Each name stands for a flat space through zero: a line, a plane or more. A row that begins with a name and a colon came from that space; any other row is followed by the name of the space it lies nearest, among the names in its block.
q57-q850: [  1  29  15  -2  33 -44  -2 -54  28  18  -7  24 -28 -12 -33   2  -3  16
 -26  31  -2  59 -16  12  21]
q57-q850: [ 11 -23  -1   0 -23 -13 -24   8 -28   1  -5  17  26  23  14   2 -30  35
  19 -36  13 -29  35  -1  12]
q200-q375: [ -4 -17 -32  22  10  -7   9  43  35   2   1 -30  -3  25  -7   8  33 -22
 -32  41   7   1 -23  -2   6]
q57-q850: [ 20 -12   6  10  -8 -64 -28 -17   9  17 -26  51  17  37  25   9 -43  34
  14 -25  -6  -2  41  24  27]
q900-q885: [-27  51  38  -2  13  -1 -11   4  -5 -10  18   7  16  -2  24 -13   4 -21
  17 -23 -18 -29  25 -11 -19]
q57-q850: [  5  22  14  -5  19 -21  21 -36   8  16   1   9 -24 -25 -46 -10   7  16
 -38  30  13  41 -17  -3  18]
q57-q850: [-10 -23   0 -21 -56  27  21  24 -10 -19 -11  -4 -23  28   5   6   0   6
   5  13 -11 -26 -27  38  -1]
q284-q939: [  7  12   0   4  16 -29 -65  -1  30 -16   8  30  -6  34 -29   1  12   9
 -16  30   3 -24   5  26  59]
q200-q375: [  1 -16 -18  18   5 -11   8  26   7  10  -2 -17  15  13   9   5   5  -4
  -9   1   9   0   5 -15  -6]
q900-q885: [ -1  47  21  31  44 -50  13  -3  52  19  -7  24  15  -5  43 -10  10 -55
  -6  -4 -32   8  28  -6 -13]
q900-q885: [-16  48  45 -18   8  19  -6 -35 -27  -9  13  18   8 -36  24 -15 -16 -13
  39 -44 -22  -9  24 -10 -30]
q284-q939: [-16  30  30 -25 -12  43  55 -23 -16  -5   2  -8 -26 -49   6 -14   6 -27
  10  -4 -23  15 -24   1 -41]
q284-q939: [  4  26   9   4   0  17  26  32  31 -16  13  -1 -17  -9 -18 -26  51 -51
 -40  42  -8 -38 -17   9  20]
q284-q939: [ 10 -16  -9   7 -16  46  58  35 -22   2   4 -31  17 -36  23 -17  15 -38
   2 -22   3 -22   4 -33 -38]
q200-q375: [ 16  -1  14  -9  -5   8 -21 -32 -29   0  -5  29  18 -22  24  -4 -36  11
  43 -52  -8  -8  35  -4  -8]
q900-q885: [ 16  12  14 -46 -14  67 -16 -46 -26 -34  20  13 -50 -51 -78 -20  20  11
 -11  32  11  -6 -42  21  41]
q284-q939: [-12   0   3   7  -5  -9  40  10  -2  15  -8 -14   6   0  24   2  -6  -6
   0 -10  -6  14   1 -10 -32]
q57-q850: [ 11 -15 -11  14   4   2 -28  18 -12  -2   4   1  36   6  27   0 -11  -3
  24 -36   5 -29  36 -19  -3]
q200-q375: [ -3   1  16 -49 -38  29   6 -43 -15 -21  -2  15 -67  -7 -73  -1   3  42
 -24  51   6  19 -60  51  38]
q200-q375: [ 24  -7  -2   1  27 -19 -18 -45 -41  25   9   6  20 -36 -43  -7 -27  59
  -9 -27  46  35  27 -45  17]
q200-q375: [ 28 -39 -15 -24 -40   4 -10 -28  11 -11 -28  33 -46  16 -29  13 -14  27
  -4  34  -7  12 -36  64  46]
q57-q850: [ 22 -14  -7 -20  -1  19 -38 -33 -31  -9  13  10 -13 -19 -65  -5  -6  48
 -10   9  35   4  -8  -2  45]
q900-q885: [  7 -35 -21   0  -9  11 -35   4 -28  -4   0  -6  23  12  11  14 -24  27
  31 -32  14 -10  17 -10  -2]
q900-q885: [ 21 -29 -31   5   4 -31 -31 -13  49  -1 -22  21 -33  34 -29  21   5  12
 -24  55  -2  28 -32  48  52]
q200-q375: [ -8  30  16  -2  10  -7  -8  -9  37 -12  -3  20 -21   6   9  -1  15 -34
   0  23 -32  -3 -12  31   8]
q284-q939: [ -9  -3   3 -22  -9  28  -1 -29 -19  -8  -2  -6 -18 -16  -5   9 -13  12
  23  -6  -7  23 -21   9 -17]
q200-q375: [ -7 -27  -2 -32 -48  60  15   7 -56 -18   8 -24 -11 -11 -20  -1  -7  30
  14 -11  17 -18 -21   0 -12]
q57-q850: [-30  30  33 -21 -17 -20  71 -21   7  15  -9  -5 -49  -3 -32  -4   7  19
 -43  46  -5  47 -46  22 -11]
q900-q885: [-45  30  48 -48 -45  32  46 -25 -44 -11   4  -9 -38 -11 -14  -4 -13  30
   8   1 -11  11 -34  20 -34]
q200-q375: [  7 -11   6  11 -20 -41  14   4  16  14 -30  30  10  31  52   8 -29  -2
  18 -22 -25  -4  24  25  -8]
q284-q939: [-18  36  40 -35  -9  46   8 -46 -31 -17   6  10 -16 -45  16  -8 -16 -13
  45 -31 -30   5  -6   7 -38]
q284-q939: [ -5 -43 -29 -37 -12  30  -2 -63 -22   2 -14 -24 -56 -16 -59  35 -21  63
   2  35  18  92 -73  23  -1]
q57-q850: [ 45 -44 -23  -1 -18 -13 -73 -13   6 -14 -19  51   6  31   3  12 -29  24
  27 -14  -1 -31  24  41  58]
q900-q885: [ 14  47  20  25  41  13  40  17   8   9  24  -6  29 -62  11 -42  38 -69
 -21 -16  -1 -26  33 -55 -19]
q284-q939: [-36  19  16  12   1 -55  22  11  26  19 -16  -1   1  44  39  17 -12   2
  -2   4 -22  22   2  14 -28]
q900-q885: [ 40 -22 -33  33  34 -11 -19  11  23  11  -2   4  28 -14   8  -4   9 -27
  -6  -8  11  -4  26 -25  18]
[ -3   1  -1  15   5 -20  29  12  12  16  -8  -6   9   3  21   0   0 -12
  -8  -3  -5  11   6  -9 -18]
q900-q885
[-15  25  32   7  -6 -33  19   1   1  13 -12  21  21  13  57  -3 -25 -11
  24 -39 -27 -10  36   2 -31]
q200-q375
[ 25 -52 -46  24 -14  30  64  61  -5  14  -1 -49  16 -16  -3 -10  30 -25
 -34  10  29 -11 -10 -38 -14]
q284-q939
[ -9  46  38 -10  22  28 -56 -25 -37 -21  27  21  39 -33  34 -16 -19 -16
  62 -72 -16 -42  55 -28 -22]
q900-q885
[ 22 -12 -16   1  16 -29 -52 -37  42  -4 -20  38 -22  19  -9  19 -11   5
   5  25 -16  26 -11  44  42]
q900-q885
[-33  38  29  -3   2   0 -19  18  -8 -15  20  -2  15  17  16  -7   6  -7
  12 -13  -9 -37  17  -6 -11]
q900-q885
[-24 -53 -31 -28 -30  52  -2 -19 -40  -8 -14 -43 -17   3  16  43 -34  35
  54 -18  -3  50 -43  10 -52]
q284-q939
[  2  -3 -18  -4  30  21 -71 -25   4 -19  12  -1   0  -6 -10  16  -1   0
  29  -2  -1  11  -6   1  11]
q57-q850
[ 15   1  -3  17  18   0   4  13 -19  12  14  -9  35 -23  -1 -17   3  -2
  -6 -27  24 -15  34 -46  -4]
q57-q850
[-14  20  23  -1  -2 -19  45  -1 -23  22   6 -11   5 -12 -14 -13  -4  24
 -25  -6  19  14   7 -27 -16]
q57-q850
[ 55 -28 -52  37  51 -16 -97  13  49 -12   8  23  26  12 -18   2  23 -26
  -8  17  16 -30  26  -4  73]
q900-q885
[ 10  31  13  -3  31  -7 -35 -39  30 -10   2  32 -17 -17 -12  -5   8 -21
   3  15 -19  10  -3  19  25]
q200-q375
[ 21  15   4  -8  17  15 -19 -27  16 -12   7  21 -20 -29 -32 -13  18 -17
 -12  22  -3   0 -11  11  32]
q900-q885
[-20  11   6  10  -7  -4  12  37  17  -6   0  -8   9  24  36   0  12 -31
   5  -1 -20 -27   5   6 -19]
q284-q939
[ 24 -27 -17 -17  -6  37  58 -36 -27  17  -4 -24 -31 -63 -55  -7   4  20
 -28  20  29  58 -41 -19  -6]
q284-q939
[  6  20  32 -15   3 -16  -5 -51 -39  14   1  28  10 -28  -7 -10 -38  41
  16 -41  10  16  31 -15  -2]
q200-q375
[ 58 -47 -54  16   5  73 -45  40  12 -35  13  -6  18 -27  -1 -13  38 -64
  13  -1   5 -66   7  -8  34]
q57-q850
[  3 -43 -31   2 -10  10   2   5 -19   9  -9 -25   8   6   5  19 -17  25
  13 -12  15  23  -8 -11 -16]
q284-q939

Rows lie near named flat spaces through zero. A row that begins with a name and a colon came from that space; any other row is followed by the name of its block's space that it lies nearest.
q235_q68: [ 10  19  38  17  17 -20 -14 -34  42  17   9 -10   5  37 -25  27 -20 -40
   0   5 -45  12  18 -32 -22]
q933_q278: [ 23 -30   5  33 -39   2  21  17  31  35 -16  10  -3  19 -33  -6  51  24
  32 -10   0  15  24  53  24]
q382_q164: [ 12 -33   5   9 -62  18  12 -48  64  -1  10  20 -14 -13   2  43  23 -18
  36  21 -63  14  44 -83  -3]
q774_q467: [ 32  -8  10  33 -24  -6  14  11   9  23 -31  31  -7  30 -17   5  20   4
  38  -1 -44  12  19  21   3]
q235_q68: [  0  -6   4  11 -14   6   2  16   1  -5  -1   4   6 -16  -6  11   0 -11
  19  -1  -3  -5  -4   1  -4]
q858_q529: [-28   6  14 -24   4  10 -61 -48 -27  28 -23  -3 -33  61  -7  33  26  54
  13   0  10 -15  58  74 -34]
q235_q68: [-11   0  -6 -55  19  -7  16 -33  12  16  18 -44 -36  16  31 -36  17  39
 -11  11  53 -17  -2  32  24]
q235_q68: [ -1   1  36   9   3  14   7  32  18   2   0 -19 -19  -7   8  25  -5 -34
  54  12   5 -24  -4  24 -17]
q618_q666: [ 18  21  18  36  23  -3   4  38   3 -21  -1  19  24  -1  -8   6 -33 -59
 -12   1 -46  13 -23 -33 -19]
q858_q529: [ -3 -10 -22 -25   5   6  19  16  -2   3  25 -30  12 -40  26 -26  14  22
  -7  -4  21 -11 -19  24   1]
q235_q68: [-18 -11 -14  -1  -6  15  -4  16  -1 -11  20 -14  17 -28 -14  -4  17   7
 -29 -15  52  10 -14   4  17]
q618_q666: [ -2   4  -3   1   5 -23   8 -21   0  -5 -14  11 -13  10  -2 -20 -34  -8
 -12   8  19  -2  -3 -40  35]
q858_q529: [ -2   1   0 -15 -27   4  13  15 -15 -27  10   4   8 -27  -9   5   0 -16
  28   0  13 -17 -38   7   0]
q235_q68: [  8 -10   6   9 -32 -11  -1 -15   6  16 -11  12   6   4 -22  13   6   6
  39   0 -26  -8  15  15  -6]
q382_q164: [  4  -5   9 -30 -71  22   9 -46  22 -47  19  30 -19  11 -19  40  37 -23
  25  17 -27  11 -13 -53   1]
q774_q467: [  9  -9 -28  -1 -26 -40  10 -28 -32  36 -29   8   2 -19  -2  -8 -18  42
  43 -11   5 -13   3 -15  27]
q774_q467: [ 11 -11  -2  21 -33 -25  -3 -14 -13  28 -33  24   6   1 -22  11 -11  16
  53  -4 -27 -14  22  10   1]
q618_q666: [ 17  21  -5 -18   1 -32  23   3  -6  -4  32 -16  47   2 -42 -36  10  -3
 -29 -22  12  12 -64  30  11]
q933_q278: [ 25  20   6  54  35  -3 -14  23 -14  11 -33  29   4  -2  28  39 -44 -36
   9  -1 -81  23  20 -82 -33]
q382_q164: [ 16 -23   6  28 -37  -9  24 -27  61  16   9   0  -1  -9 -25  15   9 -20
   9  -1  -3  30  14 -79  40]
q774_q467: [ 12 -26 -13  -1 -27  31  14  25  15 -13   5  25   9   9  -1 -27  55  22
 -14   6 -34   6  16  69 -12]
q382_q164: [ 30  21 -19 -25  62  -5  34  24 -19  27  -3 -28 -27   2  84 -36   2  28
  -6   5 -19   3 -17   3  -6]
q774_q467: [-37 -18  -6 -40 -16   4 -23 -46  -8   0  -7  -6 -29  -7  24   2 -14  32
  27  24  17 -50  41  23  -9]
q933_q278: [ -3 -42  -7 -24 -36   5  62  16  53 -13  27 -23 -13 -36   8 -59  20   1
  15  21  57 -29 -19  34  55]
q774_q467: [ 14  14  26  16 -24  -9 -24 -22  -5   3 -16  31  12  25 -29  48  -8 -23
  45   3 -80  -3  17  -3 -48]
q382_q164: [-12   9 -13 -48 -13  25 -21 -22 -41  -3   7 -13 -23 -12  36  43  31  35
  33  -2   1 -10  -3   3 -35]
q858_q529: [ 40  27 -11 -20  -6 -39  31 -27 -28  31 -16   1 -19  55 -17 -20  35  42
   8 -22  18  34 -42   5  44]
q235_q68: [ 23  -3  -8  13 -26 -24   8 -23  -9   3 -34  50   0  27 -13 -14 -12   9
  16   9 -58   0  17  -8   7]
q382_q164: [ 17 -14  11   7 -48  15  24  16  44 -44  31  31  38  14 -57 -21  41 -35
 -27   4 -35  18 -24  35   0]
q774_q467: [  5  16  -4   3  19 -32   5 -13  -8  14   2 -16  12 -12  -3  -3 -34  -9
  -5 -10  12   5 -22 -46  15]
q618_q666: [  9  12  -9 -18   5  -2   2   0  -6  13  28 -26  26  -2 -13  -1  36  20
 -20 -23   7  21 -27  24 -10]
q933_q278: [  9   6   3  34  18 -20 -21   4 -22  44 -35   6   5  12  -3  16 -19  16
  23 -13 -25   1  29   9 -15]
q618_q666: [  5  19  15  58  70  23  -5  88   3 -15   2  -5  20 -10  10  -1 -24 -55
 -56 -13   7  33 -19 -19 -10]
q858_q529: [  0 -20  -7  19  -4   3  19  35  10 -12  -6  12  10 -34  12 -26 -23 -17
   7  12  -7 -19   2   4   8]
q858_q529: [  1  18  10  -7  19 -13  27  10  22 -28  40 -31  19 -53  13   3 -49 -67
  -4   6   9  -5 -57 -86   5]
q933_q278: [-25 -15   5 -52  26   5  28  10  34  -7  41 -62 -10 -55  60 -42 -30 -12
  19  34  28 -68 -10  39 -13]
q235_q68: [-37  10   6 -50 -14  11 -22 -21 -15   1  47 -66   4 -38 -17  47  27  13
  21 -23  90 -11 -40   9  -7]
q774_q467: [ 43  33   5  -5  23 -11  31  12   3   8  17 -14   3  23   5  -1  27 -12
 -12 -15 -22  43 -51 -25   2]
q618_q666: [  2  16  -7   0  25  12 -19  21 -34   4  -1  -5  11 -16  28  22  -2   5
   2  -9 -28   2  -3   1 -42]
q858_q529: [ 26 -26 -28  19 -50  13  39  51 -14 -19 -14  43  17 -21 -15 -30  39  14
  12  -8  -8  12 -25  33  27]
q774_q467: [ 13  12   5   6   5 -17   0 -24   0   8 -14  11 -10  18   5  11 -19  -9
   9   5 -31   7   7 -43   0]
q858_q529: [  2  -3 -14 -26  14 -62  29 -20 -19  37 -23 -17  -6  -2  13 -73 -50  38
  30  10  28 -55  -7  55  35]
q933_q278: [  4  -9 -20  41  26 -57   7  -6  -7  47 -35  -2  19 -37  11 -30 -82   6
   9  -5  -2 -17  23 -53  31]
q618_q666: [  6  19  -9 -12  25  -6  -5   9 -38  -1 -14   9  -3  12  22 -12 -11  14
  -4   0 -18  -7  -9  21 -17]
q382_q164: [-29 -20   8  56  15 -24 -29   9  10  37 -25 -10  17  -8 -43  -7 -44   2
 -11 -16  62  -9  41  14  33]
q858_q529: [  7  -1  28  28  -3  -1  17  36   0 -16 -38  29 -31   6  10   2 -41 -44
  56  25 -13 -31   0  -1   7]
q382_q164: [ 23 -20 -14  -7 -18 -31  30 -38  33  20  -4  14   8   0  13 -40 -15  13
  13  22 -69 -17  29  -5   3]
q382_q164: [ 18  21  -4 -14  10 -12  27  16 -10  -9  16 -11   9  10 -13 -25  16  -3
 -22 -14  27  20 -57   8  23]
q774_q467: [-15   8  -4 -49 -11  55 -29 -25 -12 -55  21  23 -21  17  35  34  38   1
 -24  22 -48   4  12  -9 -55]
q235_q68: [  4   8  -5 -27 -20  -9   8 -17 -27  -6  -9   7 -15  -6  13   9  -6   8
  42   7  -8 -20 -18  -7  -3]
q382_q164: [  1  -8  -4 -20 -47  -4   4 -38   8 -10  12  10   5  -2 -23  13  18   5
  17   2 -11  -1  -5 -13   3]
q933_q278: [ 35  20   9 -25  18  -5  40   8   4  14   1 -17 -35  23  40 -10  20   3
  31  10 -19   3 -28   6   1]
q774_q467: [  39    5   14   15    5    0   17  -12   43   -5   -4   36   -3   54
    5  -17   13  -21  -23   21 -100   26   25  -10  -19]
q858_q529: [ 21  23  24 -24 -11 -34  23 -32  13  12  15 -22  -4   7 -10  15 -13 -24
  52   4 -20 -12 -36 -23  -5]
q382_q164: [ 24  33 -13 -11  61  -2  11  32 -34  20   7 -31   3 -17  61   0  -6   8
  -5 -12 -27  12 -31 -15 -32]
q933_q278: [ -3  43   5 -64  32  -5  -9 -55   3 -24  51 -32   4  21  17   8   3 -13
 -50   5 -20  14 -35 -42 -32]
q618_q666: [-19  -7 -28 -24  -5  -1 -25 -20 -28   5   7  -3  25 -17   1  -9   6  43
 -18  -9  -2 -13  15  36 -22]
q933_q278: [ 12 -24  10  25 -24 -10   5 -19  57  42  15 -16  22  10 -42   4  33  10
   2 -12 -13  21  32  17   7]
q618_q666: [ -7 -12 -11 -26 -10   8   2 -19   9  24  17 -32 -12   7  -3  -5  51  48
  -8 -13  49  11   6  34  19]
q235_q68: [-10 -13  14 -20 -18  -9  11 -29  41  16  25 -36  -6   2 -22  -6  17   5
  12   2  43 -11   1  20  22]
q858_q529: [ -1  10  13  22  25 -22 -32 -53  29  27  -4   1   7  41 -21  14 -22  -5
 -41  -2 -34  26  47 -47  -7]
q618_q666: [  7  -7   5  -7 -26 -20  12 -56  23  -1 -20  28 -34  42  -9 -12  -9   3
   7  21 -11   0  24 -37  36]
q235_q68: [ -5   1 -21  -4  -6  -5   4  -9  -8 -26   8  14  15  -8 -14 -19  -7  -2
 -46  -7  21  18 -21 -38  28]
q933_q278: [ 13 -23 -11  21 -10  14  32  45   5 -18 -20  30 -10 -26  30 -27 -11 -13
  17  19 -20 -13   3  -4  15]
q618_q666: [-16   3 -10  14  35  13 -23  26 -29  -4 -17   5  -3 -18  33   4 -29   1
 -15   1   2  -8  16  -9 -17]
q933_q278: [ -9 -25  15  37   1  37 -10  58  12  -4 -15  10  -1 -33  24  20 -10 -24
  37  15 -29 -26  36  31 -38]
[ 15  25  32   9 -14  26 -24 -10 -11  -4 -19  23 -40  67 -19  68  48  -8
  24  -7 -18  38   5 -11 -17]
q858_q529
[-17 -11  -7 -25  -5  -8  17 -16  -5  18  -8 -33 -47 -14  21  -8  -1  29
  31   2  93 -19  -7 -11  55]
q618_q666
[  3   5   3  15 -28  -5 -23 -24 -30   5 -37  35 -15   9  -7  49 -13   2
  48   0 -33  -1  21 -40 -12]
q774_q467
[  0  -3 -11  10  -4 -12 -12 -48  32   5  19   4  24  15 -33   0   7   2
 -67 -13  -7  45  18 -63  20]
q618_q666
[ 10  -1  27  10  30  10  23  29  39   3   1 -16 -25   2  37  -9 -17 -36
  20  25 -21 -17   9   4 -10]
q235_q68
[-33 -16  -4 -10   2  19   0  33 -14 -34   0  -3  -8 -48  26 -14 -34 -16
  11  18  43 -46  -7  14   3]
q933_q278
[-34 -35   0   5 -34  22 -36 -22   8  14 -11   2 -11 -10 -10  29  15  30
  25   4  20 -21  61  29  -9]
q382_q164
[  5 -25  -1  18   5 -31  38  23  17  56 -23 -34 -21  -5  -3 -48  -3  33
  35  -7  80 -20   5  53  65]
q774_q467
[ 12 -29   9 -18  -8  10  54  29  49  14  17 -33 -23 -21  35 -39  23   3
  45  24   9 -34  -2  60  11]
q933_q278
[ -5  17  13 -31   9  14  -4   0 -10 -10  13 -18 -18  14  12  13  19   0
   9   3  12  -6 -18  25 -18]
q933_q278
[-10  11  -3  14   3 -55 -29 -26 -28   9 -13  18  62 -15 -40 -14 -76 -10
   4  -4 -49 -37   7  14 -31]
q382_q164
[ 31 -10   8   5 -22 -14  39 -10  44  34   8 -17 -10  21 -19 -11  42  11
  19  -7   7  24  -6   7  35]
q933_q278
[ -6 -10   5  13  35  34   1  56  13   7  10 -28  -5 -25  38  -1  10  -5
  -4   2  12  -5  11  32 -20]
q235_q68
[-19   6   0 -31  -1 -15   6 -35  10 -16  19 -17 -12  27 -32 -30   5   7
 -47  -3  83   8 -26  -2  55]
q235_q68
[ 10 -15  -1  -1 -21  44   0   5  12 -25 -12  42 -30  35  20   5  47   9
  -7  20 -49  14  35  19 -16]
q774_q467
[ 30  -5   9  18  -8  11   4   3  29  21   0  11   7  29  -5  10  41   5
   4  -1 -68  25  26  23 -27]
q933_q278
[ -9 -18 -10  -1 -24   4 -19 -28  18  -1  15  10  29   1 -28  -1  20  16
 -29  -4 -23   8  28  15 -14]
q618_q666
[  2 -17  17  11 -36   7   6 -15  34  -3   0  10 -10  -2 -13  24   4 -21
  35  13 -18  -5  18 -22   2]
q618_q666
[ -5  14  -4 -21  49  13   3  25 -28  -5 -16  -7 -41  27  49 -31   0  21
 -21  10  32  -9  -3  40   7]
q235_q68
[  1   4   7  33 -17 -14 -54 -56 -15  25 -51  57 -10  97 -60  22  18  37
 -26 -12 -28  35  68  17   4]
q858_q529
[  6  32   0 -57  37   2   7 -35  14 -24  48 -27   0  16  35 -12   6 -13
 -51  13 -33  12 -29 -31 -29]
q774_q467
[-19 -14  -9 -18 -50  44 -14  26 -28 -42  15  15  14 -31 -17  29  45   6
  18  -7  16  -9 -20  44 -24]
q858_q529
[ -1 -24   1 -13 -58  -8   0 -62  37   1   6  20   1  20 -35   2  23  13
  11  12 -28  -2  33  -1   8]
q618_q666
[ -3 -12 -20  49 -37 -18 -17   8 -51  17 -51  37  10 -34 -29  35 -29  12
  46 -24  20   3   8 -47  27]
q774_q467
[ 20 -31  20  64 -45 -11   7  19  25  18 -52  60   1  48 -60 -19   9  -1
  33   6 -33  -2  47  68  22]
q235_q68
[ 14   3  -8   7  59  14  23  36  15  -8  -3   0 -18  -1  70 -41 -22 -13
 -40  23 -35   3  12 -19  -6]
q235_q68
[  0 -14 -15 -23 -10  -3  26 -15  24  -3  25 -19   3 -32  18 -21   1   3
  -5   8   8  -6  -9 -25  16]
q235_q68
[-21 -11  -1   4  36 -13  -4  -2  29   7  20 -31  24 -60  37 -14 -70 -29
  -8  19 -22 -38  23 -37 -25]
q933_q278
[ -7 -16   2  13   0  16  -7  -2  16  17  -8  -9 -22  -7  18  21   7   8
  12   3  11   4  33 -20   4]
q382_q164
[ -8   8   1  14  39   7 -14   8  15  -4  16 -12  12  11  -4 -10  -2 -10
 -68  -9  17  28   5 -17   4]
q235_q68
